Each row has a class, written after it.
[ 180  -86  136  -86  -89  -79  -81  255   55  259 -144  178  -41   79
 -244   85  -10  -91 -119  341   97  594   75 -135 -178 -177  149 -119
   27  361   -3 -123  249 -163] => V
[-161  103  100  -48 -126  -53  -93 -221  -83  -51   20 -140  112   92
  -70  -99 -441    4   43   33  239  220  -45  -53 -249   -6   45  -53
 -144  392  194 -167  261  -49] => Q
[ 246 -192  409    3 -126  -45 -160  356  100  186 -300  412 -145   13
 -138 -119   36  -66 -110  216  221  587  129  -12 -195   21  158  -71
 -102  458  217  -11  306 -143] => P
[ 485 -110  153 -249  -82   76   27  797 -282  570  -44  306  181 -513
 -429  252  403   47 -363  202  280  650  336 -279   98  -19   52  -60
  559 -102 -476  154  -26 -189] => S
[ 276  -33  303 -127 -202 -174 -156  440   -3  273 -220  134  186 -356
 -367  272  287   33 -220   47  409  453  -32 -119 -310 -166  103 -285
    1  560  -95 -347  295 -421] => P
[ -25  -10  136 -138 -143  -70  -72 -160  -81   51   24 -107  172  -20
  -54 -103 -339   51  -37  -33  239  223  168 -138 -139   46   21  -14
   44  209   75  -76  157 -118] => V
[  33  144   59  -28  196 -122  -44  133  -53 -241  268  125  197 -276
  133  -54  510  128 -221 -294  -12   14   76  188 -140 -180   12  430
    6 -452 -124 -138   22  -52] => N
[  84 -275  105  -74  156  -14  -95  104  220  205 -103  298 -337  775
  192 -257 -343 -205 -122  633 -390  631  269    7  145   59  154   34
  196   27  261  489  101  448] => L
[ -36  221   87  -44  187 -118  -57  155  -90 -191  318  118  214 -302
   66   12  534   96 -203 -270   54   18   33  208 -139 -111   73  397
   21 -378 -124 -143   25  -79] => C
[ 204 -218  222 -103   -1   -3  -55  244   99  193 -135  282 -196  356
  -40   11 -161 -158 -143  466 -100  660  127  -91  -11   50  138  -34
   81  290  161  258  175  149] => Q
[-100  265 -230 -494  -43 -207   16 -292 -149  194  144 -549  305  151
 -110  362 -553   39 -304  244  -64  199  -74 -350  -83 -108  -90   55
  339  220 -333   44   96  137] => H
[-178  245  -13 -108  204 -278  -54 -320  100 -445  296  -18  105   11
  379  -83  272   35  -79 -273 -119  -39 -162   85 -460 -138   18  394
 -197 -285   68 -256  126  -31] => N
[ -47  191 -121 -323 -131 -162    5 -212 -122  155   35 -442  285  -39
 -111  190 -432   52 -130    4   80   38 -193 -219 -237 -153 -101  -74
  140  371 -166 -145  109  -16] => P
[ 208 -114   54 -190  -72  -47   12  210   35  291  -75  121  -11  143
 -194  186  -16  -89 -160  401  -25  490  124 -216  -69  -91  156  -94
   73  261 -123   51  175  -49] => K
[ 227   -8   57 -224  -96 -115  -88  282   64  336 -155  103   52   36
 -318  217    4  -72 -268  368  104  536   84 -160 -208 -163  164 -122
   79  423 -113  -94  239 -145] => B
[  97    4   67 -231 -207  -89  -11  -23 -150  194    0 -242  258  -74
 -114   98 -360  118 -178   21  183  193   67 -219  -58  -23 -110  -28
  240  199 -111  -54  101  -74] => C
[ -90 -298  207   48  103   34 -150   17  360  -70 -245  430 -519  899
  362 -548 -490 -272   80  626 -380  542  196   83  -39  161  203   -4
 -180  167  684  536  212  461] => U
[-145  105  171  102  312  -86 -105  -15   49 -416  231  353 -107  176
  405 -487  311  -27 -145  -87 -204  100  105  267 -129  -36   69  552
 -184 -554  230   94   87  200] => N
[ 100 -131  232  -66 -168 -156 -107  133  175   89 -260  163  -83  221
 -167  -53  -82  -87 -108  263  118  541   71  -56 -270  -91  204 -128
  -89  500  229 -141  320 -146] => L
[ 220  -86   72 -195  -87 -117  -52  190  162  253 -168  121  -37  182
 -118  194  -55 -115 -180  401  -33  492   11 -161 -203 -130  153  -78
  -61  408   28  -42  273 -103] => Q
[ 203   32  269  -16  232   45  -39  485 -191  -48  237  344  207 -523
   56  -70  665  227 -234 -332  169   95  251   84  156  -66  -12  485
  145 -701 -222   -3 -117  -71] => N
[-149   95  -74 -300  -22 -148  -70 -289  -39   31   11 -229    3  435
  217  -38 -636  -36 -134  296 -127  307   10 -157  -97    6  -48   63
  136  198  142  206  186  291] => B
[ -71   69 -187 -401   10 -125   -9 -327  -86  174   82 -359  149  303
  -10  139 -566   23 -231  254  -83  333  -11 -339  143  -56  -45   19
  309  114 -114  148  106  249] => A
[ 354 -388  459   61   59  110 -181  724   64  318 -229  580 -340  183
   87 -312    0 -108 -174  398  -14  816  469   44  196  181  124   92
  240  -74  218  502  102  232] => K
[  10  240   59 -267 -273 -221  -81  -20 -138  180   -1 -406  553 -452
 -331  401  -70  107 -213 -178  434   27 -219 -231 -425 -176  -11 -212
   97  542 -315 -523  234 -464] => W
[  92   95  -98 -290 -210 -283  -36 -115   74  139 -156 -274   92    1
 -307  490   12  -60 -134  221  114  257 -194 -162 -398 -308  160 -310
 -171  747 -100 -441  322 -350] => C
[ -40    4  123 -184 -110  -82 -131 -100  -92  108  -20 -101  105   50
   27 -118 -413   46  -87   56  146  225  118 -116 -103   19  -11  -40
  154  261  114   37  143   -4] => V
[  30   14  151 -222 -168  -84  -29  -56 -149   73   39 -146  333 -163
 -145   26 -250  112 -145  -68  296  196   60 -200 -179  -60   14  -55
   68  287   14 -221  161 -191] => V
[  86 -200   92  -60   56  112 -102  130 -125  293   36  -26   33  382
  205 -313 -514  -20 -286  293 -136  452  426 -145  366  123  -65  183
  527 -263   -5  509  -70  467] => P
[-192   67  167  -20 -111 -132 -129 -315   31 -160    9 -128  -64  320
  155 -241 -534  -61   30   66   65  131  -58  -21 -339   -1   41  -11
 -241  408  342 -119  249   -9] => W
[ 141   25  157 -197 -121    3  -66  148 -250  247   12  -34  248 -318
 -144   38 -171  134 -144 -135  378  264   98 -150 -100   -8  -25    1
  214  131 -102  -96   45 -131] => A
[  23  209 -135 -166  193 -123   36   98 -132 -121  254  -17  334 -379
  -13  190  607  192 -244 -299   56  -89  -20    3  -45 -234   19  394
   53 -500 -359 -214  -19 -130] => H
[  99  -11  -40 -299  -71 -188  -40  -16  163  244  -95 -106  -16  290
 -154  343 -149 -152 -217  456  -60  556  -38 -295 -167 -182  205 -114
  -15  465  -42  -65  286 -100] => W
[ -25  135 -149 -355 -179 -167   26 -163 -215  206   88 -358  344 -186
  -68  262 -170   83 -117  -63  181   -7 -103 -278 -195 -125  -52 -121
  120  233 -215 -224   96 -286] => Q
[ 158  159   51 -345 -205 -109  -39  100 -309  299   31 -309  459 -520
 -397  333  -31  184 -219 -172  461  175   49 -285 -100 -134  -73  -72
  283  250 -378 -279   56 -346] => B
[  48  122   10 -271 -141 -103  -11  -58 -167  227   10 -376  265  -16
 -139  151 -374   46 -188   95  122  209   69 -210  -21  -78 -116  -22
  250  188 -176  -53   54    6] => P
[ 209 -205  138  -88   25   33 -146  499  108  404 -203  387 -173  153
    6  -67  -54  -51 -180  398   30  709  252  -74   79   48  141   41
  209   43  104  253  169  100] => K
[ -83  354 -139 -241   42 -290  -13  -60  -40 -262  316 -159  451 -378
 -134  299  543  157 -194 -388  155 -105 -205   11 -275 -280  -58  189
  -75 -180 -280 -426   44 -341] => S
[ 162 -323  401   43  -15   52 -150  432  124  127 -225  552 -270  356
   18 -412  -35 -130  -70  414  -41  612  248   69   38   69  165  -22
    7  166  354  294  212   81] => W
[-120  202  -93 -133  271 -174   34  -98  -18 -268  325  -26  168   37
  265   10  351   28 -219 -114 -224  -25  -29   67 -120 -153    1  436
  -25 -533 -124  -21    2  102] => V
[ 117  -17   69 -226 -146  -50   15  -10 -172  240    6 -197  246  -91
  -25   81 -374  117 -121  -14  188  242  146 -219  -11  -23  -58   14
  225  100 -104   -5   61   -8] => U
[  99  -32   77 -238 -149 -212 -111  103   95  161 -162   38   72   43
 -221  201   34  -59 -178  240  150  457  -63 -111 -339 -198  194 -196
 -159  615   62 -264  330 -296] => U
[  68   27   63 -232  -41  -16    3   72 -160  216    4 -177  184   38
 -147   12 -312   68 -296  151   82  367  210 -208  191   12  -38  141
  333  -67 -210  151    3  166] => C
[ -65    3  112 -124  -71  -81  -57 -194  -73    3   32 -104   35  168
   71 -156 -477   -5  -31   73   73  139   46 -132 -176    8   -7   11
  -73  219  151  -22  169   10] => V
[ -72   55  -13 -243 -107  -73  -81 -100  -91  158   58 -256  209  133
   37    6 -494   21 -186  166   81  323   99 -207  -42   -3  -73   43
  215  139   24   40  106   44] => V
[ 224 -155  171  -75  -54  -53 -125  362   74  215 -123  315  -86  115
  -54   -9   11  -63 -196  326   53  607  164  -67 -154  -47  157  -77
  113  293   77    5  224  -31] => S
[-265  343   -9    3  115 -253  -69 -340  148 -477  221  -99   81  -23
  159  -62  234   14  -20 -252  -58 -203 -247  234 -493 -207  103  336
 -442   13  150 -388  209 -135] => C
[ 278   19  -11 -430    2   64   25  593 -354  543    8 -129  361 -397
 -134  244  -99  174 -433   57  195  350  247 -342  316   -2 -133  163
  657 -356 -476  284 -170  117] => H
[-169  244   26    3  156 -265 -115 -218   85 -493  277    3   62  -85
  287  -94  431   40  -24 -349  -41 -175 -182  224 -475 -174   53  393
 -402 -150  118 -341  172 -155] => U
[ 100  187   13 -374 -215 -192   13 -214 -237  175  106 -434  447 -245
 -410  415 -237  103 -205 -100  343  159  -69 -339 -158 -166  -49 -113
  157  424 -313 -356  102 -276] => U
[-105   69 -174 -404   80  -91  -55 -215 -104  191  107 -344   67  402
  138   58 -626    0 -221  343 -199  324   79 -313  214  -37  -92  113
  338   -2 -104  321   27  377] => P
[ 134 -189   66 -227   60  -15  -77  231   84  280 -142  227 -166  479
  162   -3 -228 -142 -208  604 -199  710  251 -147   67   -1  135  -11
  200   33  120  342  143  258] => A
[ -98  109  -79 -332  -70 -133  -58 -217  -88  142   72 -320  276   72
  -97  175 -418   69 -234  125   92  247   -4 -245  -93  -47  -19  -26
  218  284 -131  -29  121   25] => V
[ -36   72    4 -168 -215 -279  -97 -126  163   -4  -92 -138   42  120
 -228  321  -66  -80  -12  284   93  294 -201  -54 -478 -243  184 -272
 -295  847   95 -477  457 -365] => L
[-288  145   62  -66 -171 -215  -86 -603   98 -242   -8 -316   88  416
   26 -109 -711  -83   57  101   37   86 -209  -48 -433  -93   40  -96
 -329  667  316 -267  333  -44] => H
[  24  -27  -23 -272    8  -77  -26 -113 -111  194   20 -168   67  331
  118  -13 -509  -10 -190  205  -70  358  183 -240  164   16  -66  188
  320 -137  -63  282   36  270] => L
[ 175  -79  -18 -304  -19 -132  -46  245   86  359 -126   53  -12  282
 -137  262  -47  -90 -301  532 -118  566   82 -248  -31 -142  142 -107
  210  216 -133  148  197   58] => C
[ -50   68    1 -321  -63 -152  -77 -256 -106   77   50 -257  113  253
  105   44 -539   10 -145  210  -77  202   21 -172 -102  -37  -80   76
  157  252    0  111  151  130] => U
[ -45   34 -147 -390  -26  -94    6 -215 -123  160   37 -330  219  148
    9  123 -475   51 -194  148   25  267   15 -311  -18  -49  -57   26
  201   96 -101   87   85  132] => V
[ -37  178  -51 -133  267 -161  -41    0   -1 -249  263   32   82  107
  290  -42  261   56 -284   -6 -298  -18    1  185  -74 -133  -55  449
   37 -402  -39   76   34  226] => B
[  56 -102   35 -212  -30 -137 -111  144    7  200 -132  172  -10  209
  -62    6  -16  -76 -162  306   40  427   30  -91 -194 -156  194 -152
  -37  348   70  -52  240 -131] => H
[ 143  -96   88 -156   -3  -82  -47  138  141  238 -180  194 -198  392
   79   74 -297 -171 -162  555 -196  595   82 -122 -130  -67  156  -18
   12  315  112  180  268  138] => Q
[ 150 -155    5 -117  -93 -133  -86   67  248  217 -153  112 -154  433
   82   57 -286 -165  -53  445 -203  402   58  -89 -166  -59   98 -106
   15  337  166  132  290   55] => K
[-247  191  -64  -54  225 -220  -30 -427  198 -578  269   26 -125  478
  502 -254  -11  -76  -70   19 -412  -60 -126  200 -339 -111   38  434
 -368 -209  289    0  161  260] => W
[-242  217   57   84  212 -198  -89 -227  109 -508  296   93  -10  115
  428 -276  215   45  -16 -236 -140  -94  -98  274 -431  -78   66  454
 -327 -255  223 -205  171   87] => U
[   8 -192  211  -45    0  135 -105   82  -18   41  -59   36 -144  372
   76 -433 -521  -14  -92  174    7  339  264  -99  316  175    5  190
  136  -44  301  382    5  354] => W
[ -62  142   19  -32  322 -104  -95  -20   50 -316  283   56  -38  279
  458 -157  124  -19 -174    7 -339  144   77  214  -51  -89  -37  575
   27 -515  101  207   15  389] => S
[   8  -41  169  -92  -63  -17  -74  -82 -142   36   47  -93   57  115
   25 -127 -429    7  -77   53  137  232   60 -137  -95   28  -18   24
    3  174  100   12  107   59] => C
[ -92  213  -62 -160  337 -164   21 -201   50 -306  286   -8    5  302
  416 -110  100  -27 -248   64 -439   86    9   68   16  -90  -85  591
   52 -598  -34  227  -29  387] => B
[-275  158 -124 -226 -117 -233  -45 -633   83  -76   38 -550   84  595
  132   78 -778  -85  -71  315 -181  180 -116 -204 -191  -88   -1   -6
  -25  493  106  -35  291  189] => S
[ 309 -309  235 -151  -38   37  -76  477  -40  330 -173  401  -64   44
 -156  -14  117  -47 -169  246  129  552  268 -157   91  -28  183  -40
  140  121   19  153   92  -93] => V
[-207  123  107   97  215 -164 -124 -262  135 -500  179  144  -24  201
  370 -307  289   17  -57 -214 -129  -22  -57  333 -237  -78   91  473
 -334 -255  269  -97  158  108] => C
[ 123 -322  455  291 -105   70 -194  357  214   34 -285  524 -452  229
   94 -446  -98 -128  103  247  114  592  290  175 -253  150  236  -51
 -196  311  587  186  310  -19] => A
[ -28   62    0 -217  -92  -88  -49 -141 -159  112   55 -215  194  101
  -67  104 -375   75 -147  105   91  192   37 -189   12  -61  -63   18
  190  197  -84    8  124   33] => B
[ 165  155  -40 -409 -115  -85  -19  188 -356  443  102 -305  477 -463
 -344  381 -151  177 -331  -99  366  274   40 -408  -24 -160  -78  -11
  486   90 -525 -129  -43 -210] => H
[ -28  -81  -75 -155  112   13  -49  -58  -31  234   84 -135   26  548
  335 -125 -606  -72 -274  428 -354  339  250  -88  288   87  -83  185
  486 -240  -15  480   -4  498] => W
[-269   30  -60 -151  -69 -165  -63 -623  133 -158   56 -296  -75  723
  188 -217 -790 -104   96  251 -216   97  -55  -78 -147  -41   23   21
 -124  367  357   85  259  243] => N
[ -29  -67  226  134  315   28 -100  217   33 -341  181  486 -197   66
  471 -550  305   64  -69 -146 -156  117  244  301   34   88   41  559
 -109 -706  315  264   31  250] => A
[-116  382 -218 -326  220 -313   69 -196  -23 -224  281 -249  311  -82
  119  296  268   56 -315 -134 -179  -60 -219  -24 -311 -296   19  337
  -64 -267 -305 -232   82   14] => Q
[  64 -126  226  -27 -192  -80 -149  112  184   43 -215  241 -157  191
 -197 -120  -51 -112   34  286  174  460   22   17 -399  -46  227 -205
 -329  671  388 -134  363 -223] => U
[ 176 -297  236  -28   -2   24 -124  364  111  234 -178  436 -202  351
   -3 -227  -66  -93 -147  452  -35  679  297  -17   53   75  167  -12
  126  129  233  302  197  106] => H
